Here is a tiny trained network, its code and every weight. The questions are about switching its units off for an input and a class, where a switched-off unit gives its printed mean instead of its output.

import numpy as np


def w(rows, s, z=0):
    codes = np.array(rows[::2]) - 128.0
    scale = np.full(codes.shape[1], s)
    scale[-1] = z or s
    return codes * scale


def norm(h):
    return h / np.sqrt((h * h).mean(-1, keepdims=True) + 1e-5)


def f(y):
    return np.maximum(y, 0)


def log_softmax(a):
    a = a - a.max(-1, keepdims=True)
    return a - np.log(np.exp(a).sum(-1, keepdims=True))


def net(x, mask):
    res = np.array(x, float).reshape(1, 4) / 4 @ E
    u = 0
    for l in range(2):
        y = f(norm(res) @ A[l][:, :-1].T + A[l][:, -1])
        res = res + np.where(mask[u : u + 6], y, B[l][:, -1]) @ B[l][:, :-1]
        u += 6
    return log_softmax(norm(res)[-1] @ U[:, :-1].T + U[:, -1])


A, B = {}, {}
E = w([
[111,147,118],'x0',
[121,136,124],'x1',
[246,254,64],'x2',
[93,45,28],'x3',
],0.0055)
A[0] = w([
[132,71,24,139],'0.n1',
[166,129,161,97],'0.n2',
[166,131,3,39],'0.n3',
[206,169,70,189],'0.n4',
[110,171,69,173],'0.n5',
[21,90,183,255],'0.n6',
],0.014,0.0065)
B[0] = w([
[58,110,95,208],'0.n1',
[125,164,195,144],'0.n2',
[114,25,112,189],'0.n3',
[5,87,151,227],'0.n4',
[139,84,181,180],'0.n5',
[182,144,118,249],'0.n6',
],0.012,0.011)
A[1] = w([
[215,164,178,177],'1.n1',
[233,106,81,178],'1.n2',
[156,46,82,234],'1.n3',
[6,22,44,252],'1.n4',
[120,131,208,250],'1.n5',
[143,186,233,43],'1.n6',
],0.011,0.0027)
B[1] = w([
[145,21,129,166],'1.n1',
[73,129,163,160],'1.n2',
[136,254,72,179],'1.n3',
[220,191,110,249],'1.n4',
[191,141,161,171],'1.n5',
[102,111,40,163],'1.n6',
],0.0086,0.015)
U = w([
[254,57,177,128],'0',
[76,180,248,252],'1',
[207,228,39,86],'2',
[35,58,59,24],'3',
],0.022,0.0023)

Each question gives the input, the list of numbers given to net, and the class t.
The units are the neurons (one row each of A and B). Each row of codes is followed by its name. A weight is (code - 128) times the scale printed after its matrix; where a second scale follows, it is the last column's (A, B and U).
mask holds one flag per neuron, layer by layer. A switched-off neuron (its flag False) gives its mean, the last column of its row in B, instead of its output. The means were averaged over made-up inputs and are rounded, as every weight is.
A unit's drop is (log p(t) with every unit on - log p(t) with that unit switched off) / (log p(t) with every unit on - log p(t) with every unit switched off).
The circuit of an input: a set's keep is (log p(t) with only the set's units on - log p(t) with every unit switched off) / (log p(t) with every unit on - log p(t) with every unit switched off). Starting from all 12 units, units are removed one at a time, each time the one whose removal leaves the highest keep (on an exact tie, the one counted first), for as long as the keep stays at least 0.8.
units of the circuit, in order: the units of the circuit, biggest drop first
top k neurons: the k neurons with the biggest drops, biggest first
top k neurons in layer l: the k neurons of layer l with the biggest drops, biggest first
drop when u is switched off: that unit's drop, to one decimal
input [-5,-5,1,1], class 3: top 2 neurons	(0.n4; 0.n6)
input [-1,-8,3,1], class 3: units of the circuit, in order	(0.n4)
input [-8,8,-4,0], class 0: top 3 neurons in layer 0	(0.n1; 0.n6; 0.n4)
input [3,6,8,1], class 3: top 4 neurons in layer 0	(0.n4; 0.n6; 0.n3; 0.n5)
input [5,-3,-4,0], class 0: top 2 neurons in layer 1	(1.n1; 1.n4)
input [-2,-3,-5,0], class 0: top 3 neurons in layer 0	(0.n1; 0.n6; 0.n4)
input [5,-6,8,1], class 3: top 4 neurons	(0.n4; 0.n6; 0.n3; 0.n5)
input [-8,8,3,-8], class 1: top 2 neurons	(0.n6; 1.n4)
input [-7,-6,0,8], class 2: top 2 neurons	(1.n4; 0.n4)
input [-6,-2,5,-8], class 1: top 2 neurons	(0.n4; 1.n4)
input [4,1,3,0], class 1: top 4 neurons in layer 0	(0.n4; 0.n1; 0.n5; 0.n6)
input [7,-5,0,-4], class 0: top 4 neurons	(0.n4; 0.n1; 1.n3; 1.n5)
input [-7,-5,2,1], class 3: top 2 neurons	(0.n4; 0.n3)
input [-5,-8,3,-8], class 1: units of the circuit, in order	(1.n4)
input [2,5,4,1], class 3: top 2 neurons	(0.n4; 0.n3)
input [6,-1,2,-7], class 1: top 2 neurons	(1.n4; 0.n6)
input [-7,0,5,-6], class 1: drop when 0.n4 is switched off	0.4
input [-5,-5,5,4], class 3: drop when 0.n4 is switched off	0.2
input [0,-4,5,-2], class 1: drop when 0.n4 is switched off	0.3
input [-4,0,-2,1], class 2: top neuron	(1.n3)
